Below is a small trained network, with its code and all its weights. Each question gives an input and a class and asks what happens when units are switched off, that is, made to give their printed mean instead of their output.

import numpy as np


def w(rows, s, z=0):
    codes = np.array(rows[::2]) - 128.0
    scale = np.full(codes.shape[1], s)
    scale[-1] = z or s
    return codes * scale


def f(y):
    return y / 2 * (1 + np.tanh(0.7978845608 * (y + 0.044715 * y**3)))


def log_softmax(a):
    a = a - a.max(-1, keepdims=True)
    return a - np.log(np.exp(a).sum(-1, keepdims=True))


def net(x, mask):
    res = np.array(x, float).reshape(1, 5) / 4 @ E
    y = f(res @ A[0][:, :-1].T + A[0][:, -1])
    res = res + np.where(mask, y, B[0][:, -1]) @ B[0][:, :-1]
    return log_softmax(res[-1] @ U[:, :-1].T + U[:, -1])


A, B = {}, {}
E = w([
[87,144,127,91,86,89,175,186,146],'x0',
[116,138,154,126,68,196,67,141,96],'x1',
[253,166,135,162,137,116,110,180,149],'x2',
[134,94,188,193,157,110,140,202,39],'x3',
[107,195,78,80,148,132,121,169,63],'x4',
],0.012)
A[0] = w([
[132,125,134,150,132,84,220,200,121,198],'neuron 0',
[142,165,163,141,58,163,28,200,114,151],'neuron 1',
[145,126,129,159,100,37,205,197,112,190],'neuron 2',
[121,56,181,147,137,122,111,111,92,32],'neuron 3',
[112,120,184,144,167,91,186,221,139,217],'neuron 4',
[58,84,54,40,109,176,153,124,120,254],'neuron 5',
[140,153,158,160,147,73,182,145,132,168],'neuron 6',
[118,135,189,147,64,158,42,177,68,202],'neuron 7',
[152,57,164,235,180,160,140,74,92,228],'neuron 8',
[94,123,80,96,151,126,144,196,11,181],'neuron 9',
[210,254,80,96,119,83,127,156,150,171],'neuron 10',
],0.0089,0.0028)
B[0] = w([
[64,67,18,124,126,31,87,255,175,209],'neuron 0',
[187,127,99,209,110,221,206,156,142,225],'neuron 1',
[86,63,26,132,145,77,133,204,160,217],'neuron 2',
[154,95,155,79,120,165,123,126,127,175],'neuron 3',
[82,75,75,137,81,127,80,228,166,219],'neuron 4',
[57,186,104,134,103,143,115,92,124,255],'neuron 5',
[128,102,152,100,153,83,107,161,179,179],'neuron 6',
[113,128,145,213,67,194,169,168,108,235],'neuron 7',
[188,93,217,137,80,88,10,125,129,253],'neuron 8',
[71,193,143,149,173,124,80,179,77,243],'neuron 9',
[184,90,23,51,191,213,70,107,126,245],'neuron 10',
],0.0086,0.0092)
U = w([
[90,95,191,109,131,144,110,176,74,46],'0',
[215,126,100,19,212,210,109,112,128,110],'1',
[74,240,129,120,191,146,112,135,24,113],'2',
[169,122,151,202,82,236,217,154,102,155],'3',
[89,73,70,90,142,80,139,199,160,100],'4',
[205,64,236,133,138,119,68,85,135,150],'5',
[39,135,117,50,45,149,189,1,197,255],'6',
[169,110,147,117,130,128,211,138,127,47],'7',
],0.0089,0.0042)

Each question gives the input, the list of numbers given to net, and the class t.
The units are the neurons (one row each of A and B). Each row of codes is followed by its name. A weight is (code - 128) times the scale printed after its matrix; where a second scale follows, it is the last column's (A, B and U).
mask holds one flag per neuron, in row order. A switched-off neuron (its flag False) gives its mean, the last column of its row in B, instead of its output. The means were averaged over made-up inputs and are rounded, as every weight is.
A unit's drop is (log p(t) with every unit on - log p(t) with that unit switched off) / (log p(t) with every unit on - log p(t) with every unit switched off).
The circuit of an input: a set's keep is (log p(t) with only the set's units on - log p(t) with every unit switched off) / (log p(t) with every unit on - log p(t) with every unit switched off). Starting from all 11 units, units are removed one at a time, each time the one whose removal leaves the highest keep (on an exact tie, the one counted first), for as long as the keep stays at least 0.8.
circuit, biggest first: the units of the circuit, biggest drop first
k most important neurons: the k neurons with the biggest drops, biggest first
drop of u: that unit's drop, to one decimal
input [0,0,8,0,-4], class 1: circuit, biggest first : [neuron 10]
input [5,8,-7,7,-8], class 3: 2 most important neurons : [neuron 7; neuron 1]
input [-6,-7,-3,-6,5], class 6: circuit, biggest first : [neuron 5; neuron 9]
input [7,-6,1,-7,8], class 1: 3 most important neurons : [neuron 10; neuron 4; neuron 7]
input [-6,7,-7,3,-1], class 3: 2 most important neurons : [neuron 7; neuron 1]
input [-2,-5,1,-1,1], class 1: circuit, biggest first : [neuron 4; neuron 0; neuron 7]
input [-1,-2,8,5,-7], class 4: 3 most important neurons : [neuron 2; neuron 0; neuron 4]
input [-8,5,2,-1,-1], class 3: 4 most important neurons : [neuron 1; neuron 7; neuron 6; neuron 10]
input [-7,3,3,-1,5], class 3: 2 most important neurons : [neuron 1; neuron 7]
input [0,1,6,7,1], class 4: 2 most important neurons : [neuron 0; neuron 2]
input [1,6,-8,1,0], class 6: 2 most important neurons : [neuron 5; neuron 8]
input [0,-7,-5,-4,7], class 2: drop of neuron 9 : 0.3
input [3,-1,2,-3,5], class 1: drop of neuron 10 : 0.6
input [4,3,-7,-5,8], class 2: drop of neuron 9 : 1.1
input [7,7,-6,0,7], class 2: circuit, biggest first : [neuron 9]
